Here is a tiny trained network, its code and every weight. The questions are about switching its units off for an input and a class, where a switched-off unit gives its printed mean instead of its output.

import numpy as np


def w(rows, s, z=0):
    codes = np.array(rows[::2]) - 128.0
    scale = np.full(codes.shape[1], s)
    scale[-1] = z or s
    return codes * scale


def f(y):
    return np.maximum(y, 0)


def log_softmax(a):
    a = a - a.max(-1, keepdims=True)
    return a - np.log(np.exp(a).sum(-1, keepdims=True))


def net(x, mask):
    res = np.array(x, float).reshape(1, 6) / 4 @ E
    y = f(res @ A[0][:, :-1].T + A[0][:, -1])
    res = res + np.where(mask, y, B[0][:, -1]) @ B[0][:, :-1]
    return log_softmax(res[-1] @ U[:, :-1].T + U[:, -1])


A, B = {}, {}
E = w([
[135,181,169,69],'x0',
[193,105,133,120],'x1',
[102,213,77,125],'x2',
[180,125,165,246],'x3',
[209,109,72,109],'x4',
[90,102,133,109],'x5',
],0.011)
A[0] = w([
[100,129,182,83,202],'n1',
[144,92,151,15,187],'n2',
[173,196,142,132,200],'n3',
[109,64,68,83,148],'n4',
[127,177,171,146,225],'n5',
[181,148,180,74,253],'n6',
[70,117,132,117,114],'n7',
[46,215,76,106,77],'n8',
[187,157,126,126,215],'n9',
[74,91,246,169,110],'n10',
[129,140,64,142,139],'n11',
[82,133,207,201,102],'n12',
[126,180,109,157,123],'n13',
[154,115,137,22,202],'n14',
[183,13,126,203,51],'n15',
[90,107,233,134,148],'n16',
[151,51,46,126,203],'n17',
],0.011,0.0063)
B[0] = w([
[151,186,56,116,216],'n1',
[131,197,2,122,255],'n2',
[113,179,182,170,203],'n3',
[100,119,72,194,213],'n4',
[129,217,128,127,209],'n5',
[169,236,75,183,239],'n6',
[141,145,136,144,173],'n7',
[234,86,198,124,230],'n8',
[131,174,162,242,208],'n9',
[96,117,60,15,224],'n10',
[53,102,193,174,172],'n11',
[107,99,46,28,209],'n12',
[115,125,157,119,165],'n13',
[175,142,42,114,255],'n14',
[218,57,152,151,241],'n15',
[64,173,48,72,213],'n16',
[144,154,153,253,236],'n17',
],0.008,0.0094)
U = w([
[150,61,153,123,91],'0',
[128,92,226,71,2],'1',
[61,193,46,122,171],'2',
[76,113,155,191,176],'3',
[76,69,131,100,41],'4',
[144,172,178,95,112],'5',
[252,140,142,169,111],'6',
[124,192,229,179,194],'7',
],0.011,0.0053)

Each question gives the input, the list of numbers given to net, and the class t.
The units are the neurons (one row each of A and B). Each row of codes is followed by its name. A weight is (code - 128) times the scale printed after its matrix; where a second scale follows, it is the last column's (A, B and U).
mask holds one flag per neuron, in row order. A switched-off neuron (its flag False) gives its mean, the last column of its row in B, instead of its output. The means were averaged over made-up inputs and are rounded, as every weight is.
A unit's drop is (log p(t) with every unit on - log p(t) with that unit switched off) / (log p(t) with every unit on - log p(t) with every unit switched off).
The circuit of an input: a set's keep is (log p(t) with only the set's units on - log p(t) with every unit switched off) / (log p(t) with every unit on - log p(t) with every unit switched off). Starting from the 12 units with the biggest drops (on a tie, the unit counted first), units are removed one at a time, each time the one whose removal leaves the highest keep (on an exact tie, the one counted first), for as long as the keep stays at least 0.8.
units of the circuit, in order: the units of the circuit, biggest drop first
k most important neurons: the k neurons with the biggest drops, biggest first
drop when u is switched off: that unit's drop, to one decimal
input [3,-7,0,-4,-2,-8], class 7: units of the circuit, in order	n8, n10
input [6,8,-4,-6,4,1], class 2: units of the circuit, in order	n2
input [0,6,-5,-8,4,-3], class 2: 3 most important neurons	n2, n8, n15
input [-8,4,-4,7,-1,4], class 0: 3 most important neurons	n6, n10, n12
input [-6,5,-7,7,-3,4], class 0: 2 most important neurons	n15, n10
input [-8,-7,-6,3,-3,6], class 4: 2 most important neurons	n15, n2
input [3,3,7,-5,-3,-2], class 6: 4 most important neurons	n8, n16, n10, n12
input [-6,4,-7,7,-8,7], class 4: 2 most important neurons	n15, n10
input [-7,6,6,0,-1,2], class 3: drop when n8 is switched off	0.1
input [1,6,-4,-2,-5,-4], class 2: drop when n14 is switched off	0.0
input [-6,-1,1,-1,4,-7], class 7: drop when n14 is switched off	0.2
